Below is a small trained network, with its code and all its weights. Each question gives an input and a class and asks what happens when units are switched off, that is, made to give their printed mean instead of their output.

import numpy as np


def w(rows, s, z=0):
    codes = np.array(rows[::2]) - 128.0
    scale = np.full(codes.shape[1], s)
    scale[-1] = z or s
    return codes * scale


def f(y):
    return np.maximum(y, 0)


def log_softmax(a):
    a = a - a.max(-1, keepdims=True)
    return a - np.log(np.exp(a).sum(-1, keepdims=True))


def net(x, mask):
    res = np.array(x, float).reshape(1, 6) / 4 @ E
    y = f(res @ A[0][:, :-1].T + A[0][:, -1])
    res = res + np.where(mask, y, B[0][:, -1]) @ B[0][:, :-1]
    return log_softmax(res[-1] @ U[:, :-1].T + U[:, -1])


A, B = {}, {}
E = w([
[155,7,101,141,62],'x0',
[33,167,120,40,30],'x1',
[169,184,1,169,91],'x2',
[55,155,178,242,58],'x3',
[127,129,128,128,128],'x4',
[243,176,201,112,42],'x5',
],0.0064)
A[0] = w([
[148,165,119,79,174,71],'n0',
[171,92,125,168,170,105],'n1',
[157,84,97,39,143,84],'n2',
[217,171,182,117,93,55],'n3',
[181,157,155,117,108,83],'n4',
[121,118,171,119,138,120],'n5',
[145,23,108,137,86,18],'n6',
[75,138,95,144,185,70],'n7',
[175,190,6,147,112,70],'n8',
[88,77,96,131,134,92],'n9',
[124,212,140,120,185,5],'n10',
[120,94,117,114,108,185],'n11',
[169,134,142,112,92,69],'n12',
[107,75,247,72,173,34],'n13',
[89,126,88,126,172,101],'n14',
[117,240,164,123,182,46],'n15',
[133,161,73,152,102,18],'n16',
[172,130,97,39,156,36],'n17',
[156,148,144,117,113,106],'n18',
[170,134,143,203,190,66],'n19',
[185,121,144,165,185,86],'n20',
[58,158,101,14,45,53],'n21',
[165,174,155,117,113,141],'n22',
[163,64,124,119,67,53],'n23',
[71,108,84,137,195,120],'n24',
[80,152,168,215,83,89],'n25',
],0.015,0.0026)
B[0] = w([
[139,151,123,191,90,176],'n0',
[130,177,159,109,182,191],'n1',
[134,142,165,212,72,200],'n2',
[106,103,159,47,65,197],'n3',
[114,114,149,80,95,169],'n4',
[119,95,118,139,145,159],'n5',
[150,176,25,135,116,192],'n6',
[134,110,146,72,72,193],'n7',
[87,27,118,153,204,231],'n8',
[133,124,115,85,77,182],'n9',
[156,161,31,138,125,176],'n10',
[139,138,97,119,133,166],'n11',
[108,116,129,87,98,162],'n12',
[89,22,109,150,204,227],'n13',
[116,112,139,83,82,186],'n14',
[152,160,5,150,112,192],'n15',
[115,75,138,144,161,170],'n16',
[145,140,187,194,70,193],'n17',
[127,110,136,98,111,153],'n18',
[132,182,173,125,183,198],'n19',
[138,178,169,111,182,194],'n20',
[146,199,187,91,237,245],'n21',
[112,110,125,83,97,170],'n22',
[137,154,32,129,116,179],'n23',
[110,105,152,55,73,217],'n24',
[152,134,190,221,64,202],'n25',
],0.032,0.011)
U = w([
[76,98,179,8,45,82],'0',
[125,210,214,84,212,100],'1',
[46,2,136,164,183,107],'2',
[143,169,34,129,93,254],'3',
[133,131,225,235,41,128],'4',
],0.0085,0.004)

Each question gives the input, the list of numbers given to net, and the class t.
The units are the neurons (one row each of A and B). Each row of codes is followed by its name. A weight is (code - 128) times the scale printed after its matrix; where a second scale follows, it is the last column's (A, B and U).
mask holds one flag per neuron, in row order. A switched-off neuron (its flag False) gives its mean, the last column of its row in B, instead of its output. The means were averaged over made-up inputs and are rounded, as every weight is.
A unit's drop is (log p(t) with every unit on - log p(t) with that unit switched off) / (log p(t) with every unit on - log p(t) with every unit switched off).
The circuit of an input: a set's keep is (log p(t) with only the set's units on - log p(t) with every unit switched off) / (log p(t) with every unit on - log p(t) with every unit switched off). Starting from the 12 units with the biggest drops (on a tie, the unit counted first), units are removed one at a time, each time the one whose removal leaves the highest keep (on an exact tie, the one counted first), for as long as the keep stays at least 0.8.
circuit, biggest first: the units of the circuit, biggest drop first
k most important neurons: the k neurons with the biggest drops, biggest first
drop of u: that unit's drop, to one decimal
input [-7,0,2,6,2,8], class 0: most important neuron -> [n3]
input [-4,3,4,0,3,0], class 2: 3 most important neurons -> [n8; n6; n23]
input [-3,8,2,8,7,7], class 1: 4 most important neurons -> [n21; n24; n2; n17]
input [8,3,-3,-8,-5,0], class 3: 4 most important neurons -> [n6; n23; n25; n11]
input [8,-6,5,2,-6,-7], class 3: 3 most important neurons -> [n6; n3; n21]
input [1,-4,-4,6,-8,-4], class 4: 2 most important neurons -> [n25; n21]
input [0,3,3,-4,-7,0], class 4: circuit, biggest first -> [n17; n2]
input [6,6,6,8,7,-2], class 4: 2 most important neurons -> [n25; n13]
input [6,0,-6,-7,3,-5], class 4: 3 most important neurons -> [n2; n8; n17]
input [-7,-6,6,3,5,6], class 3: 2 most important neurons -> [n15; n10]
input [1,8,-3,8,6,0], class 1: 2 most important neurons -> [n21; n2]
input [-2,8,-7,6,1,-2], class 1: 2 most important neurons -> [n21; n8]
input [-7,6,8,0,4,-7], class 2: 2 most important neurons -> [n8; n16]
input [-7,-7,8,-6,2,2], class 2: circuit, biggest first -> [n8]
input [5,8,3,6,-5,1], class 1: drop of n21 -> 2.4
input [-7,-3,4,3,-3,8], class 0: drop of n3 -> 4.5
input [6,8,-1,-3,5,0], class 1: drop of n21 -> 3.0
